Below is a small trained network, with its code and all its weights. Each question gives an input and a class and asks what happens when units are switched off, that is, made to give their printed mean instead of their output.

import numpy as np


def w(rows, s, z=0):
    codes = np.array(rows[::2]) - 128.0
    scale = np.full(codes.shape[1], s)
    scale[-1] = z or s
    return codes * scale


def f(y):
    return np.maximum(y, 0)


def log_softmax(a):
    a = a - a.max(-1, keepdims=True)
    return a - np.log(np.exp(a).sum(-1, keepdims=True))


def net(x, mask):
    res = np.array(x, float).reshape(1, 5) / 4 @ E
    y = f(res @ A[0][:, :-1].T + A[0][:, -1])
    res = res + np.where(mask, y, B[0][:, -1]) @ B[0][:, :-1]
    return log_softmax(res[-1] @ U[:, :-1].T + U[:, -1])


A, B = {}, {}
E = w([
[128,129,128,127,129,128],'x0',
[106,92,9,121,203,92],'x1',
[239,230,80,160,117,149],'x2',
[101,69,92,254,73,187],'x3',
[127,128,127,128,129,129],'x4',
],0.0083)
A[0] = w([
[133,133,143,73,170,89,235],'neuron 1',
[162,188,182,83,141,126,190],'neuron 2',
[123,80,103,206,88,151,165],'neuron 3',
[69,41,85,111,173,107,109],'neuron 4',
[104,116,122,85,178,73,155],'neuron 5',
[93,84,252,117,97,134,228],'neuron 6',
[175,207,171,161,77,156,120],'neuron 7',
[167,170,10,143,170,124,1],'neuron 8',
[150,185,168,69,154,94,253],'neuron 9',
],0.019,0.0041)
B[0] = w([
[152,117,202,58,129,155,212],'neuron 1',
[121,183,87,127,143,44,225],'neuron 2',
[139,107,53,209,109,150,242],'neuron 3',
[192,83,73,122,174,60,225],'neuron 4',
[190,94,177,81,117,160,199],'neuron 5',
[3,145,144,137,105,154,252],'neuron 6',
[247,165,119,156,119,166,232],'neuron 7',
[3,130,158,135,105,146,215],'neuron 8',
[97,151,88,71,166,38,241],'neuron 9',
],0.027,0.015)
U = w([
[30,163,218,86,118,120,253],'0',
[200,136,33,147,188,53,67],'1',
[41,92,128,199,76,192,167],'2',
[255,141,135,179,96,194,60],'3',
[241,87,197,87,168,133,60],'4',
],0.0064,0.0011)

Each question gives the input, the list of numbers given to net, and the class t.
The units are the neurons (one row each of A and B). Each row of codes is followed by its name. A weight is (code - 128) times the scale printed after its matrix; where a second scale follows, it is the last column's (A, B and U).
mask holds one flag per neuron, in row order. A switched-off neuron (its flag False) gives its mean, the last column of its row in B, instead of its output. The means were averaged over made-up inputs and are rounded, as every weight is.
A unit's drop is (log p(t) with every unit on - log p(t) with that unit switched off) / (log p(t) with every unit on - log p(t) with every unit switched off).
The circuit of an input: a set's keep is (log p(t) with only the set's units on - log p(t) with every unit switched off) / (log p(t) with every unit on - log p(t) with every unit switched off). Starting from all 9 units, units are removed one at a time, each time the one whose removal leaves the highest keep (on an exact tie, the one counted first), for as long as the keep stays at least 0.8.
units of the circuit, in order: the units of the circuit, biggest drop first
top k neurons: the k neurons with the biggest drops, biggest first
drop when u is switched off: that unit's drop, to one decimal
input [-1,-8,6,1,0], class 3: units of the circuit, in order => neuron 7
input [-8,1,-3,0,6], class 4: units of the circuit, in order => neuron 8; neuron 2; neuron 3
input [-6,-2,1,1,8], class 3: top 3 neurons => neuron 9; neuron 8; neuron 4
input [4,0,1,6,6], class 3: units of the circuit, in order => neuron 6; neuron 9
input [-5,0,1,7,-2], class 3: top 3 neurons => neuron 6; neuron 8; neuron 9
input [1,2,-4,-7,-6], class 4: top 2 neurons => neuron 1; neuron 5
input [-8,-4,1,6,6], class 3: top 2 neurons => neuron 7; neuron 8
input [-4,-1,6,1,-4], class 3: top 4 neurons => neuron 7; neuron 4; neuron 9; neuron 6
input [7,1,6,7,-6], class 2: top 2 neurons => neuron 8; neuron 4
input [2,-1,-4,0,-2], class 0: top 3 neurons => neuron 3; neuron 7; neuron 6
input [-5,2,6,-8,-1], class 0: top 3 neurons => neuron 8; neuron 4; neuron 1
input [-5,8,1,8,-1], class 2: top 3 neurons => neuron 8; neuron 9; neuron 2
input [3,3,-8,-3,6], class 4: top 2 neurons => neuron 4; neuron 5
input [-5,8,1,8,2], class 2: top 4 neurons => neuron 8; neuron 9; neuron 2; neuron 7
input [-8,8,5,-5,4], class 0: units of the circuit, in order => neuron 8
input [8,-3,-3,1,-3], class 2: top 2 neurons => neuron 9; neuron 1
input [-5,-1,-6,0,7], class 0: top 2 neurons => neuron 6; neuron 3
input [-1,-4,4,1,-7], class 3: top 2 neurons => neuron 7; neuron 4
input [6,-4,-3,-8,-1], class 0: drop when neuron 3 is switched off => 0.0
input [1,-1,-1,0,-1], class 0: drop when neuron 4 is switched off => 0.2
input [-8,-4,-4,0,7], class 0: drop when neuron 9 is switched off => -0.1
input [0,4,-3,-7,8], class 4: units of the circuit, in order => neuron 5
input [4,-4,-5,2,-5], class 2: drop when neuron 9 is switched off => 0.1
